[[  1  -3   0]
 [  6 -30   4]
 [  1 -41  -8]
 [ -5  28  -3]]
:
[  0 -30   1]

[[-22  35]
 [-11   0]
 [  5   6]]
:
[ 35 -11]

[[-28 -31  -8 -14]
 [ 25 -43 -18 -22]
 [-44 -17   2 -18]]
:
[-14 -18 -17]

[[-46  27  28  11   9]
 [ 28  11 -17   3  11]
 [-20   2  22  -6 -15]]
:
[ 9  3 22]

[[-34 -40 -11]
 [-35 -40 -11]]
:
[-11 -40]

[[ 10 -12 -35  14 -14]
 [-11  21   4   4 -34]
 [ 20  -9 -39  10  -2]
 [ -3  16   8  23 -13]]
:
[-14   4 -39  16]

[[ 18  27 -25   5]
 [  6 -34   4  10]]
:
[5 4]
---
[[ 20 -14  -5   8 -40   8 -19 -19  29]
 [ -4 -11  26   5   2   8  -7  31   6]]
:
[[ 29   6]
 [-19  31]
 [-19  -7]
 [  8   8]
 [-40   2]
 [  8   5]
 [ -5  26]
 [-14 -11]
 [ 20  -4]]

[[-23  24 -32   1   7   0 -20  -1 -41  41  14  14 -26 -26   5 -10]
 [ -1   4 -14   8   4  -8  -2  21 -17   4   1 -18   5 -12 -10   0]]
:
[[-10   0]
 [  5 -10]
 [-26 -12]
 [-26   5]
 [ 14 -18]
 [ 14   1]
 [ 41   4]
 [-41 -17]
 [ -1  21]
 [-20  -2]
 [  0  -8]
 [  7   4]
 [  1   8]
 [-32 -14]
 [ 24   4]
 [-23  -1]]

[[-16  -3  14  -1   4   5  -8   8  -4]
 [ 11  -1  15  11  -2  11  -5  36 -17]
 [  5   0  11  -1   5   4  10  15   8]]
:
[[ -4 -17   8]
 [  8  36  15]
 [ -8  -5  10]
 [  5  11   4]
 [  4  -2   5]
 [ -1  11  -1]
 [ 14  15  11]
 [ -3  -1   0]
 [-16  11   5]]

[[  5   5 -11   5   8  33 -15 -23]
 [  6 -18  18  21   5  -3   4   0]
 [ -1   4 -15  16  10   0 -18 -12]]
:
[[-23   0 -12]
 [-15   4 -18]
 [ 33  -3   0]
 [  8   5  10]
 [  5  21  16]
 [-11  18 -15]
 [  5 -18   4]
 [  5   6  -1]]

[[  3   7  -3 -25 -30 -12 -14   5 -12 -14   4  16   1  25  -5]
 [  0  11  -1 -33 -29 -10  -7   4  -6 -22  10   9  -6  31  -2]
 [ 20   0   8 -14 -20 -14  -9 -12 -18   2 -17  17 -10  25  13]
 [  7   1  -1 -19 -25  -9 -18  12  -5  -8  -3  21   7  14 -11]
 [  5   9 -11 -20 -30 -27 -15  -2 -19  -6  -6  37  -5  38   2]
 [ 19   1   8  -9 -15 -16  -6 -16 -21  10 -22  27 -14  30  20]]
:
[[ -5  -2  13 -11   2  20]
 [ 25  31  25  14  38  30]
 [  1  -6 -10   7  -5 -14]
 [ 16   9  17  21  37  27]
 [  4  10 -17  -3  -6 -22]
 [-14 -22   2  -8  -6  10]
 [-12  -6 -18  -5 -19 -21]
 [  5   4 -12  12  -2 -16]
 [-14  -7  -9 -18 -15  -6]
 [-12 -10 -14  -9 -27 -16]
 [-30 -29 -20 -25 -30 -15]
 [-25 -33 -14 -19 -20  -9]
 [ -3  -1   8  -1 -11   8]
 [  7  11   0   1   9   1]
 [  3   0  20   7   5  19]]

[[ 11 -16 -26   6  21  -2  -2   4]
 [ -7  16   5  -9   2   8  -8  14]
 [ 29  12   9  44  -4 -13 -15  -2]
 [-13  -3 -11   7   8  14 -11  13]
 [  7  -5   9  10 -11  21   4  -8]
 [  4  -1   9  -9 -16  -7  19  17]]
:
[[  4  14  -2  13  -8  17]
 [ -2  -8 -15 -11   4  19]
 [ -2   8 -13  14  21  -7]
 [ 21   2  -4   8 -11 -16]
 [  6  -9  44   7  10  -9]
 [-26   5   9 -11   9   9]
 [-16  16  12  -3  -5  -1]
 [ 11  -7  29 -13   7   4]]

[[-10   5  20  -1 -40]
 [ 34  23 -21  -4  -8]
 [ 18 -13  35  11   8]]
:
[[-40  -8   8]
 [ -1  -4  11]
 [ 20 -21  35]
 [  5  23 -13]
 [-10  34  18]]

[[-20  23 -43 -10   2  29  -3   3 -18  16  10]
 [ 14  -6   9 -18  23 -28  31  20  10   8 -10]]
:
[[ 10 -10]
 [ 16   8]
 [-18  10]
 [  3  20]
 [ -3  31]
 [ 29 -28]
 [  2  23]
 [-10 -18]
 [-43   9]
 [ 23  -6]
 [-20  14]]
